Below is a small trained network, with its code and all its weights. Each question gives an input and a class and asks what happens when units are switched off, that is, made to give their printed mean instead of their output.

import numpy as np


def w(rows, s, z=0):
    codes = np.array(rows[::2]) - 128.0
    scale = np.full(codes.shape[1], s)
    scale[-1] = z or s
    return codes * scale


def f(y):
    return np.maximum(y, 0)


def log_softmax(a):
    a = a - a.max(-1, keepdims=True)
    return a - np.log(np.exp(a).sum(-1, keepdims=True))


def net(x, mask):
    res = np.array(x, float).reshape(1, 4) / 4 @ E
    y = f(res @ A[0][:, :-1].T + A[0][:, -1])
    res = res + np.where(mask, y, B[0][:, -1]) @ B[0][:, :-1]
    return log_softmax(res[-1] @ U[:, :-1].T + U[:, -1])


A, B = {}, {}
E = w([
[157,124,57,131,136,179,183,162,53,241,172,127],'x0',
[174,63,88,145,103,173,73,125,69,79,163,121],'x1',
[246,168,101,139,168,120,57,179,178,190,175,153],'x2',
[138,255,157,118,120,64,178,135,32,76,194,92],'x3',
],0.0053)
A[0] = w([
[135,122,131,130,126,126,107,129,61,26,148,126,178],'N0',
[126,175,127,136,129,119,138,132,121,141,143,132,169],'N1',
[167,118,106,128,131,143,123,135,80,170,146,129,151],'N2',
[136,112,114,137,121,148,134,111,122,146,120,126,182],'N3',
[90,5,119,128,124,154,101,128,161,135,103,132,149],'N4',
[209,106,98,128,128,150,114,140,64,189,160,127,163],'N5',
[121,91,139,123,128,124,82,124,167,79,112,124,2],'N6',
[170,181,130,136,136,117,121,131,184,189,134,137,142],'N7',
[48,96,124,132,119,140,206,118,50,113,123,126,133],'N8',
],0.021,0.0013)
B[0] = w([
[248,206,122,105,100,114,109,96,78,93,120,87,219],'N0',
[160,100,117,66,128,121,163,87,138,157,97,89,170],'N1',
[135,62,133,146,134,141,120,124,158,154,123,148,192],'N2',
[168,114,114,89,114,103,77,124,163,109,142,102,157],'N3',
[211,31,137,157,133,142,177,80,135,166,107,126,238],'N4',
[154,14,137,142,137,146,141,119,170,174,115,145,227],'N5',
[88,94,118,178,124,105,101,113,178,57,151,165,182],'N6',
[90,143,119,39,135,129,89,181,148,165,146,112,193],'N7',
[42,192,132,52,158,114,151,174,142,190,129,110,246],'N8',
],0.017,0.014)
U = w([
[161,1,119,158,146,159,137,95,177,155,114,153,158],'0',
[67,121,163,166,139,115,185,91,135,110,90,149,51],'1',
[50,145,124,162,135,125,74,166,147,77,174,179,86],'2',
[98,146,121,220,118,210,141,165,42,142,140,165,5],'3',
[181,170,127,149,78,116,110,87,69,54,123,107,117],'4',
[77,188,127,64,155,115,135,184,118,171,129,90,197],'5',
],0.0071,0.0033)

Each question gives the input, the list of numbers given to net, and the class t.
The units are the neurons (one row each of A and B). Each row of codes is followed by its name. A weight is (code - 128) times the scale printed after its matrix; where a second scale follows, it is the last column's (A, B and U).
mask holds one flag per neuron, in row order. A switched-off neuron (its flag False) gives its mean, the last column of its row in B, instead of its output. The means were averaged over made-up inputs and are rounded, as every weight is.
A unit's drop is (log p(t) with every unit on - log p(t) with that unit switched off) / (log p(t) with every unit on - log p(t) with every unit switched off).
The circuit of an input: a set's keep is (log p(t) with only the set's units on - log p(t) with every unit switched off) / (log p(t) with every unit on - log p(t) with every unit switched off). Starting from all 9 units, units are removed one at a time, each time the one whose removal leaves the highest keep (on an exact tie, the one counted first), for as long as the keep stays at least 0.8.
circuit, biggest first: the units of the circuit, biggest drop first
unit that matters most: the unit with the biggest drop
k most important neurons: the k neurons with the biggest drops, biggest first
drop of u: that unit's drop, to one decimal
input [-1,-4,1,5], class 5: unit that matters most : N4
input [-2,-3,6,-2], class 5: 2 most important neurons : N4, N7
input [1,2,1,6], class 4: 2 most important neurons : N4, N0
input [-6,6,8,3], class 4: circuit, biggest first : N0, N4
input [-8,-5,-8,-2], class 1: 2 most important neurons : N5, N8
input [-4,-5,0,1], class 1: circuit, biggest first : N8, N0, N4, N5
input [-7,5,8,0], class 2: circuit, biggest first : N4, N6
input [-7,-5,2,8], class 4: 2 most important neurons : N8, N0
input [-3,7,-7,2], class 4: 2 most important neurons : N0, N7
input [-2,5,-6,0], class 4: 2 most important neurons : N0, N7
input [-8,5,-1,-1], class 4: 2 most important neurons : N0, N5
input [-5,-2,6,1], class 5: 3 most important neurons : N4, N7, N5
input [1,1,-5,-2], class 5: 2 most important neurons : N8, N5
input [4,-6,-7,-3], class 5: unit that matters most : N8
input [-4,0,2,1], class 4: 3 most important neurons : N8, N5, N4
input [-4,-3,1,7], class 4: drop of N8 : 0.7
input [-4,-2,1,7], class 4: drop of N8 : 0.4
input [2,-4,-7,-2], class 5: drop of N8 : 0.3
input [4,7,-7,1], class 5: drop of N8 : 1.1
input [-7,8,-7,0], class 4: circuit, biggest first : N0
